What can hang from each mark:
J: D M N V
M: A Q
X: U V
E: F Z
Y: A M V
Q: A E J T U X Y
N: V Y
V: P X
U: J
F: D T
T: E M P Y
Z: E J P V
A: D

Every row comes from one small tree of marks. The marks that hang from a mark follow it in brackets, in alphabetical order. Every link used is in the known rows. Which tree was each row made from?
Each row is shifted at random along 4 fixed directions that mean nothing.
Known rows:
V{X{U{J{N}}}}: [ -75   81 -197 -113   34  294 -105  174  -90  133  -51 -202  -37 -274
   27   70 -143  139  -93  -74   51   56   99   68 -117 -174  -66 -101
   91   -9 -165   31 -139 -272  -77  145  -72   26  -77   52 -140 -184
  232  200  143   18  -28]
M{Q{A J T X}}: [ 224  -64 -196  100   46  -24  239 -211  107  -26 -168  308  181 -360
  -66 -182  -16   34 -260  146 -206   82  358 -173   99  287   40   68
 -257 -331  -74  -73   59 -237  -41  330  211  269   22  116  -49 -323
  183   70  177  117  167]
M{Q{A T Y{V}}}: [ 160   81   44  105   97 -282   50  -38   44  -90  -63  239   95   -7
   62 -231 -197   -5  -77  178  -82  124  130  -90  104   64  139  201
 -188 -197   75   98  197  -33  -10    4  138  124  202 -229  147 -212
  156  -50  -81  106    9]
N{V{P X{U}} Y{A}}: [  70    5   11   63  142 -127  385  -17  143   52 -213  130   80  -73
 -145 -168  -25  -77 -122   14   96  138  328   42  129  302   58 -102
 -253  -99   48   71 -167  -30  213  389  130  140  -39  263   -9  -95
 -178 -241  259   91   43]
V{P X{U{J{D N}}}}: [  39   65  -32   32  169 -193  490  -46  228  146   52  249  -62  -91
 -118 -260   22   50  -39  -68    7  142  159   64  211  359 -169  -35
 -115  -11   88  254 -170   57  415  333  276  142   17  255   -9   73
 -191 -236   34  130  -97]
U{J{N V{P}}}: [ -45   62  -52   47   93  -43  172  -40   -2   99  -36   72 -108    5
   17 -178  -98  111  -68 -136   26  269  147  -74  186  144  -73  -59
 -106  -34  111   82  -12  -47  229  326  142  258   67  138  -97   59
 -125   -8  -10   18 -121]
T{E P Y{A M{Q{X}} V}}: [ 334    2  169 -159  144 -109  154 -239  174  131 -163  236  126  -73
 -425 -145 -114   73    2  133   31    9  186  -16   62  182  -81  -55
 -250 -176    6  -28  -97  371  217  226   76  285   50   45  186   97
 -473 -354  261    6  -24]
V{P X{U{J{D N{Y{A}}}}}}: [ -12  151   12  -71  217   39   53  301  -41  127   32    0 -129  -80
    3  -86 -210    9  -56  -57  159  113  107  158   76  -52  -74 -122
   38   21   11  257 -113 -115   54  119    4   54  -69  -43   -9  -28
   36  -58   11  105 -166]
V{P X{U{J{N{Y{A}}}}}}: [ 100  -50  -59  -56   95  106  273   70   83  179 -180   87   31 -161
 -214 -107  -17    5 -115  -33   33   24  336    7   37  260 -105 -184
 -144 -114  -35  -13 -247   57  196  413  111   80 -102  264  -21  -34
 -217 -135  314  164   17]
Y{A{D} M{Q} V{X{U}}}: [  61   -8  -37 -232  202   45   97  -42  224  204 -244   91  157 -237
 -149   39 -208  158 -186  -41  100  -48  301  285  -30   61  -54 -106
 -180  -78  -46  139 -469 -112   40  279 -215  333 -179  226 -237  -38
 -173  -58  307  -63   71]
Y{M{Q} V{X}}: [  72   64  -70 -116   37  -50  -11 -100   86  100 -139  -89  119 -187
  -60  -27 -217  114  -90   18  139   47  104  131  -68  -42   69    7
 -127  -54   -4    6 -131 -126  -96  105 -139  305  -19    6  -86 -151
   31   -3  125  -75   41]
N{V{P X} Y{M{A Q{T}}}}: [ -15   66  -70   68   70  -81   96   45   -3  -22 -242  -43  146 -234
   15 -156 -189  -91 -237   32  144   23  257   88  -10   58  129   -9
 -203  -51  -11  -17   54 -300 -125  241  -99  294   28  -26  -35 -253
   87  -24  204   51    7]
M{Q{A{D} U{J} X}}: [ 153 -177   87 -204   79   16  138    8  149  204 -117  160  -36 -293
 -192  -67 -145  160 -173  -41 -191  -84  216  -13  -76   75 -178  -46
  -98 -217 -141  -23 -179   24  112  214   83   81  -64  -43   -2  -46
 -113   -9  269  116  112]
Z{E{F} J{D N{Y}} P V}: [ -35   95 -195   29 -185  116  238  -33   34  -64  -82   18  -33 -155
  -78 -154   13  -10  -83  -96  -28   49   89   44  -54  190 -109   21
  -63  -37  117 -150  -73 -129  181  297  -34    7   27  244 -197  -94
  127   74  269   21   35]
T{M{Q{J Y}} P}: [ 124  119 -170  102  -12   71   67  -40  -74 -212    5  143  132 -387
  103 -179  -84  -46  -36  235  -95  -17  130  -60  -96  130   -1  235
  -84 -222    8  -40  314 -117  -77  227  144  114  131 -172   60 -393
  305  122   90   58  -28]
V{P X{U{J{M}}}}: [  26  128 -181   49  174 -182  312  -44  162  -45   52   91  -11 -108
  -59 -202  -49  -19    0   83    6  191  130   30  157  260  -41   77
  -31  -24  145  191   13  -59  230  188  230  155  103  185  -22  -83
   64 -116  -47   73  -18]
N{V{X{U}}}: [ -15  133  -77   60   80 -145  174   12   49 -107  -10  -25   68  -82
   30 -142  -48  -52   15  122  110  180   23    7    9    4  134  105
  -26  -38   11   96   43 -130   74   20  170  -44  106    9   14 -208
  285  -53   -5   33    4]
U{J{D N{Y{V}}}}: [  83  145   93    3   60  -61   -3  119  -91 -114  110   73  -20   38
   88 -202 -139   14   83   82  134   83  -97  -76  -36  -83   46  117
   27  -40   73   39  213  119   28 -106  219  -86   74 -268   74  -48
  244  -25  -84  110 -144]
Y{A M{Q{E}} V}: [ 290 -165  177 -198  -54   24  -49 -158   89  144 -276   52  234 -152
 -291   54 -139  103  -96   92   46 -213  184  -99 -190   76   11  -79
 -238 -107  -88 -188 -251  228  -68   43 -173  103 -142   14  -39  -52
 -235   21  396    4   48]
Q{J T U X Y}: [ 214  -89    6  -73   54   40  -42   57  -83  183 -110  163  -32 -356
  141  -27 -151  118 -181  136 -190 -144  135 -192  -75 -126   38   25
  -26 -320 -239 -107  145 -127 -176  103   -6  -53  -27 -276  109 -226
  154   80  148  186   81]
F{D T{E M}}: [-102  144   -8    9  177   96  -90  -29 -116 -233  122   76   45  -74
   98  -35  -94  -76   38   97   26   73  -49   67   60 -227   25   56
  144   25 -146  168  214 -219  -34  -94   55   29   29 -135  -85 -189
  273  173 -101  -82 -152]
U{J{M{A Q{E T{Y{V}}}}}}: [ 162   78   94  -55   86 -173   99  -74  133   24  -82  189   17   20
 -195 -207 -130   55 -102   62  -56  -20  113  -74   71  194  -51  128
 -173  -37   67   32  118  118  142   52  160  250  147  -48   48  -18
 -148 -166  100  103  -35]
Z{E{F} J{M N V} P}: [   8   59 -281   87 -128  -45  294 -219   74 -194  -41  106  135  -50
 -165 -225  119  -96   54  128  -22   98   77 -186  -21  255 -145  170
  -71  -88  258 -280  -18  136  260  216  188  -13  169  299 -144  -64
  145   20  175   60   40]
Q{A E Y{V}}: [ 298 -120  247   58  -38 -197   13  -96  -37  -28 -166  200  159  -77
 -174 -107 -153  -22   37  270 -109 -114  106 -305  -59  115   76   96
 -169 -228  -46 -159  107  273    5  -56  104 -129    9 -192  132 -177
   -1  -48  157  163   61]
Y{V{P X{U{J{D}}}}}: [ 137  -48  207 -176   44   25  -76  171   -5  217  -82 -179  -72 -177
  -90    0 -252  121  -26  -66  120 -226  -59  121 -197 -198  -58 -150
  -18   95 -103    5 -179  139   32  -56 -140  -90  -60 -108   -1   68
  -84  -62  164  138 -143]
V{P X{U{J{M{Q{T}} N}}}}: [  77   44 -201   -8   55   -9  183   35  100   36  -35   54  138 -235
  -44 -157  -23   -9 -114   28    4   -7  163    5  -73  124  -88   49
  -89  -28   17   -1  -75  -16  110  195  109   81   64   89   16 -128
   86   -2  161  164  -57]
Z{J{M N}}: [  57  -49 -130 -176  -83  108   97  -75   42  120 -108   17  118  -51
 -119  -77   -9   38   10  -25  -25 -118   35 -116 -168   13 -141    2
   40   33   48 -219 -100  224  136   79   47  -55   10  194  -88   44
  -31   50  213   74  -58]
F{T{E P Y{A V{X}}}}: [ 154  103  135  -40  188   45  -32  -40  -83   96 -118   95  -54  -23
 -253 -101 -163   52  -11   94  114   70  103   81   75 -126  -12 -164
 -101 -100 -101   74    0   95   79  120  -23  208   46  -23  119   44
 -215 -276  126    9 -129]
U{J{D N{Y} V}}: [  46   77   24  113  -65  159  -45   97 -203 -177   35  -10  112 -115
   88 -156  -93  -30    5   94   99   -6   29 -192 -178 -117  -36   71
  -16  -85    5 -198  186   29  -44   26  162 -138  -10 -190  -81 -163
  338  151   95  171  -86]
E{F{T} Z}: [  11  -77 -170  115  110   -5  320 -278  224 -192  -55  298  127  -42
  -48 -100  125  -62  -65  146  -89    3  290 -182  139  277  -95   68
 -188 -205   -9  -14    8  -49  147  294  305  103   60  192  -64 -161
  117   22  160   84  155]
N{Y{A{D} M V}}: [ 152  -15  145 -169  151  -34  -67   52  -27  -52 -137  113  150  -22
  -27  -70 -221  -23   35  198  166  -75   83   -8 -100 -101  107   14
  -17 -142   19  -31  -20  175  -90  -65  -55  -18  -67 -154  -28    0
   59  -37  123   50    1]
M{Q{T X Y}}: [  46  123 -109   84  136 -170  172  -84  133   32  -40  221  -15 -179
   74 -153 -125   95 -209  -17 -156  221  253  -11  228  186    2  104
 -182 -165  -24  205   73 -325   32  306   90  343   49   43  -12 -247
   71  -13   11   32   92]
V{P X{U{J{N}}}}: [  94  -39 -177   39  -95  195   36   51  -57  -40 -123 -138  148 -367
 -124  -82   -9  -32  -12  145    6  -89  132  -90 -218   46  -34  -48
  -11 -109 -122 -197  -51    2  -16  201   95 -166  -36   29  -22 -246
  264  161  262  168    0]
E{F Z{P V{X}}}: [  58   -8 -146    1  -30 -136  240 -163  223  -81  -37  -26   26  -72
 -102 -138  -97  -16   16  128   51  115  124  -67   76  132   52   57
  -88 -118  162  -91  -33  -32  142  186  115   95  166   96   35  -95
  143  -36   54   77  146]
U{J{D N V{P X}}}: [  30  164  -33  208   82 -211  213  -37  -13  -90   96  108  -13  -79
    1 -336 -100  -25   31  100  141  252   21  -74  122  109  -32   61
  -78  -66  175   58  124   -8  179  139  287  106  112  -54  -10  -54
  188  -83 -147  141 -139]
Q{A T{E} U{J}}: [ 185 -107   20   60  -21  163   33  -96  -73    8 -147  131   63 -308
  -72  -76  -47   99 -182  176 -180  -67  249 -276 -127  -11  -25  -75
 -129 -281 -233 -194  106  -87  -20  148   99  -81   47  -65   63 -161
   80  135  243  131   53]
T{E{Z} M{A} P}: [-163   93  -20  -85  239  169   76 -100   73  109 -122   49  -60  -72
  -60   73 -253  131 -127 -122   -9   86  280   60  211  -25 -167 -115
  -28  113  -31  225  -66 -217  183  387  -90  439   34  268  -96   56
 -294   23  115 -174 -126]
U{J{D M N{Y}}}: [  92   45 -142  123  -82  208   62  -13  -98 -250   36   96  252 -229
   13 -165   -7  -61    2  176   27  -67  132 -214 -204   68 -103  111
  -23 -110   33 -241  185   49  -44  113  227 -103  -69  -62 -102 -250
  376  197  207  178  -14]
U{J{D M{Q{E{F}}} V}}: [  97   60   31   97  -21  -65   63  -70   39 -238  119   87  100 -176
  -21 -122  -69  -25  -36  126   61  -56   31 -179 -149   97 -201  179
 -159  -87   96 -106  109   -5    6  -56  152   26   29 -137 -157 -222
  269  123  115  106   -8]
N{V Y{A}}: [  21  137   17   73  107 -115   97   45  -40 -181  -33   77   27   87
   48 -188 -101  -91    1  132  143  268   97  -83   88   30  177   73
  -77 -103   98   69  180  -81   -3   30  192   28  100  -89   45 -166
  220  -34  -29   24  -21]
X{U{J{M{A} N}} V{P}}: [ -11 -114 -148  -68    2  218   48   79   19   28 -188  -17  189 -117
 -175  -40  -89   24  -61  -14  -29 -148  223  -45  -96   69 -141  -99
   -5  102   20 -108 -153  106  139  193   33  -21   -7  163 -194  -49
  -50  187  254   49  -63]
T{E Y{M V{P X{U}}}}: [ 152   50   69  -90  106  -24   65  -75   47  136 -204  -38  119 -177
 -215  -22 -152   13   13  124   86  -87  126   85  -61   23   13  -87
 -118  -89 -120  -25 -119  124   96  199 -100  116  -28   58   30  -37
 -244 -188  246   16  -38]
E{F{D} Z{P V}}: [ -18  -71   49 -157  127 -239  381 -173  350   34   65  191 -145  167
  -59 -150  -94   51   50 -112  -26  138   56   32  319  210  -62   37
  -73    4  203  201 -122   76  391  174  146  165  158  123  -15  153
 -203 -128  -55   20   29]
N{V{P X{U{J}}} Y{A M}}: [  45   88  -31  -60  197   14   34  167  -28   41 -130  -36   -1 -150
  -23  -60 -174  -16 -102   65  186  104  174   87    8   26  110 -101
  -97  -84   -2   69  -40 -128  -26  125   -7   98  -12  -27   23 -101
   27  -92  120   69  -24]
T{M P Y{A}}: [ 190    0  -40  -20  -48  281 -126  -25 -122 -135 -137  -29  233 -237
 -171  -95 -107  -84   39  290   47 -108  162 -111 -224  -81  -44  -40
   -1 -148  -37 -245  150  168 -106  168   39  -65   38 -113   95 -159
  105   94  304   81  -37]
J{D N V}: [  65   34   18  156    9 -150  330 -196   80  -95   30  264  186   32
  -30 -281   30  -28   28   85   46  125  115 -191   79  179  -81  102
 -129  -78  150  -40   15  165  260  184  294   32   42  101  -80  -15
   43  -53   40  108  -69]

Which tree is each row?
[  42  121   -7  -13  -67 -135   60   14   26  -22  -19  -65  -96  -27
   21 -218 -171    2   13  -19   14   36 -131   73  -37  -26   61   37
   45   87  148   41  104   -8  121  -48  -11  -46  142  -46  -42   23
  168   44  -87   32 -155] | Z{J{D} V{P}}
[  82  -76  -75    7   15  180  104 -139   79  -77 -121  141   65  -67
 -101  -71  -12  -25  -40   71  -60 -112  189  -94  -24   53 -113  -24
 -130 -168  -32 -135   68   94  128  273  108   50  105    0   47  -48
  -15  -34  283  110   65] | E{F{T{P Y}} Z{V}}
[  37    8   39  -84   32   20  -88  225  -86  -52  -12 -154  -65  -33
   12  -53 -157   18   70   58   26  -26  -80   -2 -109 -136   70  -15
   83   81  -41   91   64   58   31 -137   32 -225  148 -167    7  -54
  162  131  -51   31 -109] | X{U{J} V{P}}
[  15   32  -19   20  106 -135  193   76   33  -85 -175  -31  188 -118
  -82 -145 -105 -195  -23  168  147  -45  159   31  -20   99  126   44
  -53  -33   30  -11   27   -8   37  103   54  -12   32   -3   33 -185
   85 -121  167  100    1] | N{V{P X{U}} Y{M{A}}}
[  55  -23   85   50   -5  -33  185  -12    6   40  -27  105   -9 -100
  -37 -216  -40   60  -36  -67   71   46   45  -99  -30  121  -83  -60
 -150   -4   31  -49   22  121  198  184  193    6   21  -21    7   31
  -45  -16  128  133 -167] | U{J{D N{V{P}}}}
[ 143  129  -76   91   46  -66  164 -362  195 -214 -136  193  270  -86
 -185 -141  -47   -9   30  285  -30   52  211 -109   28  245   52  202
 -283 -218   16  -81  103   85  120  277  232  251  135   15   48 -203
   20  -56  141  -14   81] | T{E{Z} Y{M{Q} V}}
[-104  108 -180 -140 -121  311 -296   90 -197   30 -143 -305  -37 -187
    6  137 -217   77  -52  -71   -5  -72  -68   42 -277 -325  -67  -15
  153  128 -100 -147  -34 -228 -188  -65 -312  -36  -28   68 -262 -149
  290  342  171  -82  -50] | Z{E J{M}}
[  36   10  -19   23   79  -93  286  -13  115   82 -108    6  -52 -167
  -96 -158  -26   49  -89  -44   38  104  140   27   41  212    5  -68
 -172  -33  -13   52  -86  -47  233  264  164   81   59  172   -1  -52
  -79 -148  150   99  -13] | N{V{P X{U{J}}}}
[  64   70 -171   76  111 -142  114 -102  111 -139 -185   -8  243 -198
 -123 -149 -141  -96  -11  276   84   18  190   58   63  142  144   70
  -49  -82   89   45  -14  -82  -13  145   37  128   41   52  -53 -228
  203    1   74    0   28] | Y{M{A} V{P X{U}}}
[ 205  -59  104   41   -5 -156  242  -21   55 -147   98  184  258   39
 -116 -278   44 -154  172  213   55 -180  -57 -255 -164   95 -134  165
  -13    5  181 -196   61  588  317 -106  352 -339  117  -92   99   90
   45  -98   75  314 -180] | X{U{J{D M N V{P}}}}
[  17  -56   65  -81   42 -125  265  -15  128  155 -270  -30  113 -131
 -194 -133 -151  -63 -164  -93  138  -66  257  120  -17  194  -10  -75
 -236    9   18  -56 -155  -13  100  308  -71  302  -29  133  -39  -86
 -292 -195  319   57   15] | N{V{P X} Y{M{A Q}}}
[  33   -2  -58   52    6  -25   70   58  -11 -142  -94  -47  115  -78
   -5  -88  -79  -51   40  126   -8   18   75  -25  -38   28   99   21
  -11   18   -1   80   18  -13   49   59   49 -138   86   -3  -73 -171
  184  148   47  -22  -29] | X{U V{P}}
[ -26   70  -81 -202  -42   -9  -12  139  -19   38  -15 -263  -54  -44
 -119   19 -126  -65   73   25  106 -120 -153   62 -213 -228 -118   66
  140  111   91 -156 -168  100   92 -168 -177 -194  141   96  -90   19
  123  -37  127   75  -31] | Z{E{F} J{M V{X{U}}} P}
[   4   -4  -53   -2    8   77  247   48   12   61 -160   19  173 -143
  -40  -70   20  -39  -79  -27  101   22  203  -33  -95   77   15  -30
 -118  -73  -87 -103 -135  -16  118  275  107  -39  -83  161  -41 -173
   25  -89  332  104   42] | J{N{V{X{U}} Y}}
[ -20   71  -26 -112   81   29 -103  -45   40   18  -75  -34   37 -136
   34  141 -236  105  -81   25   -5   22  112  -36    4  -45   26   84
  -68  -18  -86  150  -49 -235 -138   59 -158  236  -44  -73  -78 -192
  113  216   71 -114   14] | Y{M{Q{E{Z}}}}
[ -70  174 -102    2  145  -45  149  -36  108  -35  -70  165  154  -43
   24 -145 -187   36 -134  -51  106  123  236  157  154  141  -24   94
 -123   -5  140  203  -46 -202   29  264    3  419  -55   36 -177 -153
   34   22   79  -99  -68] | J{D N{Y{M{A Q} V}}}
[ -20  185 -169  120   22  -84  136  -47  -20 -170  -59   35   98   21
   23 -212  -65 -121   64  201   90  143   39 -166   13    6   93  192
  -26 -112  144 -144  154   11   92  103  296  -33  172    4   28 -149
  358  -63  -62  136   24] | E{Z{J{N{Y} V{X}}}}
